[[-14  18  17  14 -16   9]
 [ -6 -11  -5   9  11  -5]
 [-10   2  -9   9  13   4]
 [-12   1 -13  13  14   4]
 [ -8   4   5 -19  16 -15]
 [-10 -28  -6 -12   2   9]
 [ -7   0   9 -22  13 -12]
 [ -9 -11  10 -13  17  -3]
 [ -9   1  12 -17  13  -4]
 [-10 -30   5   5  12  32]
 [-10   1   9 -18  14 -15]]
->
[[-14  17 -16]
 [ -6  -5  11]
 [-10  -9  13]
 [-12 -13  14]
 [ -8   5  16]
 [-10  -6   2]
 [ -7   9  13]
 [ -9  10  17]
 [ -9  12  13]
 [-10   5  12]
 [-10   9  14]]

[[  5   6   4 -16  -4 -10   5   0  -9  17  -1]
 [  7   8   2 -19  -5 -11   8  -2 -12  18  -1]
 [ 30 -33  17   9 -27 -12   8  -9   3   3  -5]]
->
[[  5   4  -4   5  -9  -1]
 [  7   2  -5   8 -12  -1]
 [ 30  17 -27   8   3  -5]]

[[  0  15  -5 -15]
 [-17  -1  26  13]
 [ -9  -9 -27  -9]
 [-34  -6 -14 -32]
 [ -8   8 -10 -16]]
->
[[  0  -5]
 [-17  26]
 [ -9 -27]
 [-34 -14]
 [ -8 -10]]

[[ 28   1  15 -22  -3 -21 -21  -7  -2 -12 -13   5  -9 -11  11]
 [  1   0   2  -6  -2  -2  -2  -1   2  -1   0  -1  -3   0   2]
 [ -1   0  -1   3   0   2   2   0  -1  -1  -1   0   2   0  -1]
 [ 14  -1   8 -18  -7 -10 -11  -2   2  -5  -6  -2  -7  -7   8]
 [  4  -2   1  -8  -4  -4  -5  -1   2  -3   0  -3  -4  -2   5]]
->
[[ 28  15  -3 -21  -2 -13  -9  11]
 [  1   2  -2  -2   2   0  -3   2]
 [ -1  -1   0   2  -1  -1   2  -1]
 [ 14   8  -7 -11   2  -6  -7   8]
 [  4   1  -4  -5   2   0  -4   5]]

[[  2  12 -21 -11  -1 -24 -10  -9  -1   8  20  -7 -39]
 [-10   1   8   3  -3  10   3  16   0 -16  11   8   9]]
->
[[  2 -21  -1 -10  -1  20 -39]
 [-10   8  -3   3   0  11   9]]

[[ 18   6  -7  12   9 -18   3  -7   9  10 -11 -17  10 -14  -6  -3]
 [ 11 -17   4   9 -19  33 -16  12  -2  -2  12 -10   6  14   1  16]
 [-12   2  -1 -10 -19 -16   9  15  17  24  -2   2  28  19 -15  -9]
 [  6 -19 -12   9  18  -4  -5 -22  -2  12  -3  -3   3   8   5  -9]]
->
[[ 18  -7   9   3   9 -11  10  -6]
 [ 11   4 -19 -16  -2  12   6   1]
 [-12  -1 -19   9  17  -2  28 -15]
 [  6 -12  18  -5  -2  -3   3   5]]

[[ -4  16   7]
 [  5  -2 -18]
 [ 13  27  10]
 [-12  15  30]
 [ 14  -4 -16]
 [  3   1  -3]
 [ -8  11  12]]
->
[[ -4   7]
 [  5 -18]
 [ 13  10]
 [-12  30]
 [ 14 -16]
 [  3  -3]
 [ -8  12]]

[[ 12   3   0]
 [  1  -7  -8]
 [ -2   7 -28]
 [ 12 -17 -28]
 [ 15  17   8]
 [ 11   8  -7]
 [  8   0   8]]
->
[[ 12   0]
 [  1  -8]
 [ -2 -28]
 [ 12 -28]
 [ 15   8]
 [ 11  -7]
 [  8   8]]
